Below are the code and all the weights of a small trained network. Each question names an input and a target symbol and asks about switching units off, where a switched-off unit gives its printed mean instead of its output.

import numpy as np


def w(rows, s, z=0):
    codes = np.array(rows[::2]) - 128.0
    scale = np.full(codes.shape[1], s)
    scale[-1] = z or s
    return codes * scale


def f(y):
    return y / 2 * (1 + np.tanh(0.7978845608 * (y + 0.044715 * y**3)))


def softmax(a):
    e = np.exp(a - a.max(-1, keepdims=True))
    return e / e.sum(-1, keepdims=True)


def log_softmax(a):
    a = a - a.max(-1, keepdims=True)
    return a - np.log(np.exp(a).sum(-1, keepdims=True))


def net(x, mask):
    ids = ['αβγεζθλμξπστφψω'.index(c) for c in x.split()]
    T = len(ids)
    res = E[ids] + P[:T]
    u = 0
    for l in range(2):
        q, k, v = (res @ M[l].T for M in (Q, K, V))
        z = softmax(np.where(np.tri(T) > 0, q @ k.T / 4**0.5, -1e9)) @ v
        res = res + np.where(mask[u], z, O[l][:, -1]) @ O[l][:, :-1]
        u += 1
        y = f(res @ A[l][:, :-1].T + A[l][:, -1])
        res = res + np.where(mask[u : u + 12], y, B[l][:, -1]) @ B[l][:, :-1]
        u += 12
    return log_softmax(res[-1] @ U[:, :-1].T + U[:, -1])


Q, K, V, O, A, B = {}, {}, {}, {}, {}, {}
E = w([
[136,22,27,126,219],'α',
[41,5,61,133,125],'β',
[230,158,201,163,144],'γ',
[174,99,76,129,241],'ε',
[123,220,141,179,226],'ζ',
[95,10,93,165,71],'θ',
[137,225,149,173,222],'λ',
[194,63,136,172,78],'μ',
[226,104,185,165,87],'ξ',
[224,153,148,145,223],'π',
[64,70,114,107,180],'σ',
[122,104,165,102,185],'τ',
[22,63,167,151,31],'φ',
[156,61,155,112,173],'ψ',
[161,24,92,114,177],'ω',
],0.011)
P = w([
[142,157,145,88,88],'0',
[110,133,161,157,136],'1',
[113,126,193,138,155],'2',
[112,128,175,148,149],'3',
[116,153,143,141,118],'4',
[127,158,103,182,104],'5',
[114,151,138,138,108],'6',
[129,154,152,107,113],'7',
[118,142,214,43,137],'8',
[125,123,187,107,142],'9',
[111,123,193,123,151],'10',
[136,106,154,254,162],'11',
],0.0092)
Q[0] = w([
[150,238,73,58,31],'L0H1',
[156,145,66,250,93],'L0H1',
[80,204,60,157,103],'L0H1',
[121,132,48,120,67],'L0H1',
],0.015)
K[0] = w([
[88,72,152,247,177],'L0H1',
[101,94,213,45,167],'L0H1',
[161,44,185,189,145],'L0H1',
[138,91,203,206,202],'L0H1',
],0.015)
V[0] = w([
[223,94,88,221,95],'L0H1',
[211,147,183,85,110],'L0H1',
[157,7,170,94,138],'L0H1',
[90,110,207,177,63],'L0H1',
],0.011)
O[0] = w([
[209,95,177,218,213,171],'L0H1',
[220,217,159,71,105,232],'L0H1',
[128,77,224,12,207,253],'L0H1',
[93,133,254,175,84,60],'L0H1',
],0.0087,0.002)
A[0] = w([
[62,118,116,167,159,87],'L0N1',
[152,150,100,126,175,72],'L0N2',
[120,146,122,168,112,50],'L0N3',
[186,12,120,129,67,131],'L0N4',
[103,154,102,116,132,58],'L0N5',
[79,137,140,170,203,2],'L0N6',
[162,71,170,137,148,129],'L0N7',
[175,160,128,74,99,102],'L0N8',
[75,158,85,126,121,162],'L0N9',
[192,119,147,95,103,173],'L0N10',
[95,197,125,113,162,156],'L0N11',
[99,161,158,100,95,38],'L0N12',
],0.011,0.0028)
B[0] = w([
[227,131,158,72,117,146],'L0N1',
[134,129,46,174,142,197],'L0N2',
[101,140,178,115,147,113],'L0N3',
[198,242,125,74,50,205],'L0N4',
[209,77,177,111,197,111],'L0N5',
[186,180,97,107,36,192],'L0N6',
[59,223,42,96,91,255],'L0N7',
[80,94,120,194,169,146],'L0N8',
[226,55,194,104,114,137],'L0N9',
[28,122,93,161,150,198],'L0N10',
[137,10,103,161,42,190],'L0N11',
[169,127,143,160,241,122],'L0N12',
],0.011,0.0045)
Q[1] = w([
[146,158,196,126,227],'L1H1',
[95,125,110,145,2],'L1H1',
[38,66,127,145,66],'L1H1',
[155,193,103,78,124],'L1H1',
],0.0091)
K[1] = w([
[176,130,152,161,60],'L1H1',
[142,180,116,105,255],'L1H1',
[205,156,106,107,220],'L1H1',
[76,76,159,175,126],'L1H1',
],0.0086)
V[1] = w([
[101,126,138,253,183],'L1H1',
[80,51,39,89,213],'L1H1',
[80,57,220,131,112],'L1H1',
[157,60,34,163,74],'L1H1',
],0.0063)
O[1] = w([
[79,157,146,212,173,116],'L1H1',
[161,149,190,72,242,159],'L1H1',
[40,2,96,148,135,3],'L1H1',
[213,123,194,172,163,159],'L1H1',
],0.007,0.0068)
A[1] = w([
[84,89,106,139,85,48],'L1N1',
[112,97,152,132,135,2],'L1N2',
[117,116,152,102,122,79],'L1N3',
[130,102,115,146,109,112],'L1N4',
[145,112,108,106,147,84],'L1N5',
[124,128,131,125,128,28],'L1N6',
[150,95,119,136,149,11],'L1N7',
[145,133,125,144,178,22],'L1N8',
[123,87,129,138,156,89],'L1N9',
[97,131,123,107,144,88],'L1N10',
[127,162,247,120,111,77],'L1N11',
[118,99,158,155,138,135],'L1N12',
],0.013,0.0067)
B[1] = w([
[135,88,46,140,163,156],'L1N1',
[156,206,102,115,41,112],'L1N2',
[140,147,95,96,108,114],'L1N3',
[125,168,155,109,131,129],'L1N4',
[139,131,141,160,94,157],'L1N5',
[132,183,8,88,81,86],'L1N6',
[150,148,88,103,117,110],'L1N7',
[64,53,62,110,89,171],'L1N8',
[167,112,151,124,105,112],'L1N9',
[132,182,147,85,144,130],'L1N10',
[84,75,34,146,112,255],'L1N11',
[121,111,184,154,114,127],'L1N12',
],0.013,0.004)
U = w([
[215,178,35,91,169,111],'α',
[142,118,167,41,60,90],'β',
[60,222,161,221,137,116],'γ',
[163,150,44,165,214,125],'ε',
[207,126,140,219,53,227],'ζ',
[142,181,96,84,3,3],'θ',
[205,135,145,233,59,244],'λ',
[119,242,94,150,35,36],'μ',
[83,254,113,189,75,69],'ξ',
[107,178,83,229,200,98],'π',
[108,94,229,62,125,211],'σ',
[71,134,244,107,166,244],'τ',
[42,84,90,128,42,109],'φ',
[95,203,185,83,161,138],'ψ',
[182,212,95,72,141,100],'ω',
],0.0039,0.0032)

Each question gives the input, a string of symbols that net reads in full, and the target symbol t.
The units are the heads (4 rows each of Q, K, V and O) and the neurons (one row each of A and B). Each row of codes is followed by its name. A weight is (code - 128) times the scale printed after its matrix; where a second scale follows, it is the last column's (O, A, B and U).
mask holds one flag per unit, layer by layer, with each layer's heads first. A switched-off unit (its flag False) gives its mean, the last column of its rows in O or B, instead of its output. The means were averaged over made-up inputs and are rounded, as every weight is.
A unit's drop is (log p(t) with every unit on - log p(t) with that unit switched off) / (log p(t) with every unit on - log p(t) with every unit switched off).
The circuit of an input: a set's keep is (log p(t) with only the set's units on - log p(t) with every unit switched off) / (log p(t) with every unit on - log p(t) with every unit switched off). Starting from the 12 units with the biggest drops (on a tie, the unit counted first), units are removed one at a time, each time the one whose removal leaves the highest keep (on an exact tie, the one counted first), for as long as the keep stays at least 0.8.
units of the circuit, in order: the units of the circuit, biggest drop first
k most important neurons: the k neurons with the biggest drops, biggest first
k most important neurons of layer l: the k neurons of layer l with the biggest drops, biggest first
drop of u: that unit's drop, to one decimal
input φ μ ε, target φ: units of the circuit, in order	L0H1; L1H1
input φ φ α φ α ζ σ τ μ, target φ: most important neuron	L0N12
input φ α ζ α, target φ: units of the circuit, in order	L0H1; L1H1
input φ α φ, target φ: 2 most important neurons	L1N11; L1N1
input φ λ λ λ ζ β ψ, target φ: 3 most important neurons	L1N1; L0N12; L0N2
input α ω ω, target α: units of the circuit, in order	L0H1; L1H1; L0N4
input μ ξ ξ, target ξ: 2 most important neurons of layer 0	L0N7; L0N10
input φ ε λ, target φ: units of the circuit, in order	L0H1; L1N11
input λ ζ λ, target ζ: units of the circuit, in order	L0H1; L0N11; L0N9; L1H1
input φ ξ ω ε θ, target φ: 4 most important neurons	L0N12; L0N6; L1N1; L0N2
input α ζ α, target α: units of the circuit, in order	L0H1; L1H1; L0N6
input φ λ φ, target φ: 3 most important neurons	L1N1; L1N11; L0N2
input π π γ, target π: 2 most important neurons of layer 0	L0N8; L0N10
input φ λ λ φ σ, target φ: 2 most important neurons	L1N1; L0N2
input φ α α, target φ: most important neuron of layer 0	L0N12
input φ π τ, target φ: 2 most important neurons	L1N1; L0N2
input φ π φ λ, target φ: drop of L0N9	0.0
input λ μ ζ, target λ: drop of L1N2	0.0
input φ φ β μ, target φ: drop of L1H1	0.2
input α α ε, target α: drop of L1N5	-0.1
